Below are the code and all the weights of a small trained network. Each question names an input and a class and asks about switching units off, where a switched-off unit gives its printed mean instead of its output.

import numpy as np


def w(rows, s, z=0):
    codes = np.array(rows[::2]) - 128.0
    scale = np.full(codes.shape[1], s)
    scale[-1] = z or s
    return codes * scale


def norm(h):
    return h / np.sqrt((h * h).mean(-1, keepdims=True) + 1e-5)


def f(y):
    return np.maximum(y, 0)


def log_softmax(a):
    a = a - a.max(-1, keepdims=True)
    return a - np.log(np.exp(a).sum(-1, keepdims=True))


def net(x, mask):
    res = np.array(x, float).reshape(1, 5) / 4 @ E
    u = 0
    for l in range(2):
        y = f(norm(res) @ A[l][:, :-1].T + A[l][:, -1])
        res = res + np.where(mask[u : u + 8], y, B[l][:, -1]) @ B[l][:, :-1]
        u += 8
    return log_softmax(norm(res)[-1] @ U[:, :-1].T + U[:, -1])


A, B = {}, {}
E = w([
[58,212,179,175,73,121,159,203,151,179],'x0',
[27,155,76,160,166,251,94,216,141,129],'x1',
[90,162,150,137,143,160,12,44,137,159],'x2',
[106,118,36,183,80,130,210,12,253,113],'x3',
[40,158,85,147,87,114,122,175,81,191],'x4',
],0.0011)
A[0] = w([
[173,72,169,70,166,121,152,162,88,81,140],'L0N1',
[36,140,102,86,151,174,49,177,6,179,13],'L0N2',
[116,134,113,93,134,134,181,177,141,140,56],'L0N3',
[89,147,140,165,77,134,122,67,206,203,5],'L0N4',
[157,131,206,55,181,125,102,167,100,73,49],'L0N5',
[110,119,87,186,13,129,189,74,148,175,112],'L0N6',
[94,159,98,131,138,154,204,180,119,118,57],'L0N7',
[171,92,122,136,127,112,200,64,175,74,217],'L0N8',
],0.0025,0.0017)
B[0] = w([
[71,180,185,191,88,79,66,107,213,120,204],'L0N1',
[152,206,165,152,204,80,204,110,47,248,218],'L0N2',
[120,14,95,136,42,176,170,203,146,114,151],'L0N3',
[48,207,111,94,142,25,76,101,170,28,171],'L0N4',
[175,136,149,211,86,120,55,94,149,71,188],'L0N5',
[172,167,224,88,138,84,4,163,121,49,217],'L0N6',
[123,84,141,206,39,191,163,157,163,115,174],'L0N7',
[81,151,115,72,178,179,111,131,67,217,251],'L0N8',
],0.0023,0.0026)
A[1] = w([
[110,109,105,176,83,138,165,221,134,93,68],'L1N1',
[200,119,148,167,121,149,55,116,115,42,49],'L1N2',
[131,76,38,94,180,190,91,75,138,113,7],'L1N3',
[142,159,169,61,150,161,100,53,124,184,173],'L1N4',
[105,137,98,137,58,36,107,97,139,96,55],'L1N5',
[254,84,153,94,98,63,122,94,55,185,211],'L1N6',
[131,93,141,138,60,193,169,238,124,126,49],'L1N7',
[113,172,189,164,79,82,128,159,82,160,176],'L1N8',
],0.003,0.0015)
B[1] = w([
[126,77,75,252,35,130,140,68,104,61,184],'L1N1',
[221,68,205,136,96,165,69,201,109,61,169],'L1N2',
[155,43,26,10,233,229,133,97,102,93,165],'L1N3',
[174,127,87,159,113,83,197,161,140,103,223],'L1N4',
[82,142,186,18,107,87,104,165,99,93,169],'L1N5',
[89,138,153,166,126,198,145,167,171,158,236],'L1N6',
[146,91,52,197,10,1,191,64,35,45,189],'L1N7',
[131,63,37,101,165,167,123,79,115,123,253],'L1N8',
],0.0029,0.0033)
U = w([
[174,45,31,48,213,199,135,69,159,87,152],'0',
[198,131,168,117,129,94,233,105,218,177,72],'1',
[100,166,111,185,212,144,101,167,22,255,163],'2',
[85,47,161,57,83,109,170,192,116,195,5],'3',
[81,207,144,43,102,15,71,80,169,66,165],'4',
[65,183,103,202,131,193,85,130,209,106,51],'5',
[236,75,247,178,140,152,33,175,131,87,182],'6',
[113,62,63,228,16,97,183,150,72,60,188],'7',
],0.009,0.0025)

Each question gives the input, the list of numbers given to net, and the class t.
The units are the neurons (one row each of A and B). Each row of codes is followed by its name. A weight is (code - 128) times the scale printed after its matrix; where a second scale follows, it is the last column's (A, B and U).
mask holds one flag per neuron, layer by layer. A switched-off neuron (its flag False) gives its mean, the last column of its row in B, instead of its output. The means were averaged over made-up inputs and are rounded, as every weight is.
A unit's drop is (log p(t) with every unit on - log p(t) with that unit switched off) / (log p(t) with every unit on - log p(t) with every unit switched off).
The circuit of an input: a set's keep is (log p(t) with only the set's units on - log p(t) with every unit switched off) / (log p(t) with every unit on - log p(t) with every unit switched off). Starting from the 12 units with the biggest drops (on a tie, the unit counted first), units are removed one at a time, each time the one whose removal leaves the highest keep (on an exact tie, the one counted first), for as long as the keep stays at least 0.8.
units of the circuit, in order: the units of the circuit, biggest drop first
most important unit: the unit with the biggest drop
top k neurons: the k neurons with the biggest drops, biggest first
top k neurons in layer l: the k neurons of layer l with the biggest drops, biggest first
input [-3,-2,-3,4,6], class 4: units of the circuit, in order -> [L0N6 L1N5]
input [1,2,5,-1,-2], class 2: units of the circuit, in order -> [L0N2]
input [2,-1,0,0,4], class 2: top 2 neurons in layer 1 -> [L1N7 L1N3]
input [-2,-4,-8,6,-7], class 1: top 2 neurons in layer 1 -> [L1N8 L1N6]
input [-8,-2,5,-2,0], class 6: top 4 neurons -> [L1N2 L1N8 L0N1 L0N5]
input [5,7,-7,-7,7], class 7: top 2 neurons in layer 1 -> [L1N7 L1N1]
input [6,4,8,-1,-4], class 2: units of the circuit, in order -> [L0N2 L0N1]
input [8,6,1,-1,-2], class 7: top 2 neurons -> [L1N7 L0N8]
input [-3,6,8,-3,-3], class 2: top 2 neurons in layer 0 -> [L0N2 L0N6]
input [3,-1,1,6,-7], class 4: top 2 neurons in layer 1 -> [L1N8 L1N6]
input [-1,-7,1,5,-1], class 1: top 4 neurons -> [L0N8 L1N4 L1N6 L0N1]
input [-5,-8,-5,2,-2], class 1: top 3 neurons -> [L0N8 L1N6 L1N8]
input [6,-1,-2,8,-8], class 4: top 2 neurons in layer 0 -> [L0N4 L0N6]
input [5,3,-8,-7,-7], class 7: most important unit -> L1N7
input [7,4,5,8,4], class 4: top 2 neurons in layer 0 -> [L0N4 L0N6]
input [-2,-4,-8,6,-1], class 1: top 2 neurons -> [L1N8 L0N8]
input [-4,-5,-8,5,4], class 3: top 2 neurons in layer 1 -> [L1N6 L1N5]
input [-1,-8,-3,6,-3], class 1: top 2 neurons -> [L0N8 L1N6]
input [-5,6,8,1,3], class 2: top 2 neurons in layer 0 -> [L0N2 L0N3]
input [-5,8,3,5,7], class 0: units of the circuit, in order -> [L1N3]
input [-3,-8,-8,7,8], class 3: top 3 neurons in layer 1 -> [L1N6 L1N5 L1N7]
input [-6,-4,-5,-1,6], class 3: top 2 neurons in layer 0 -> [L0N2 L0N1]
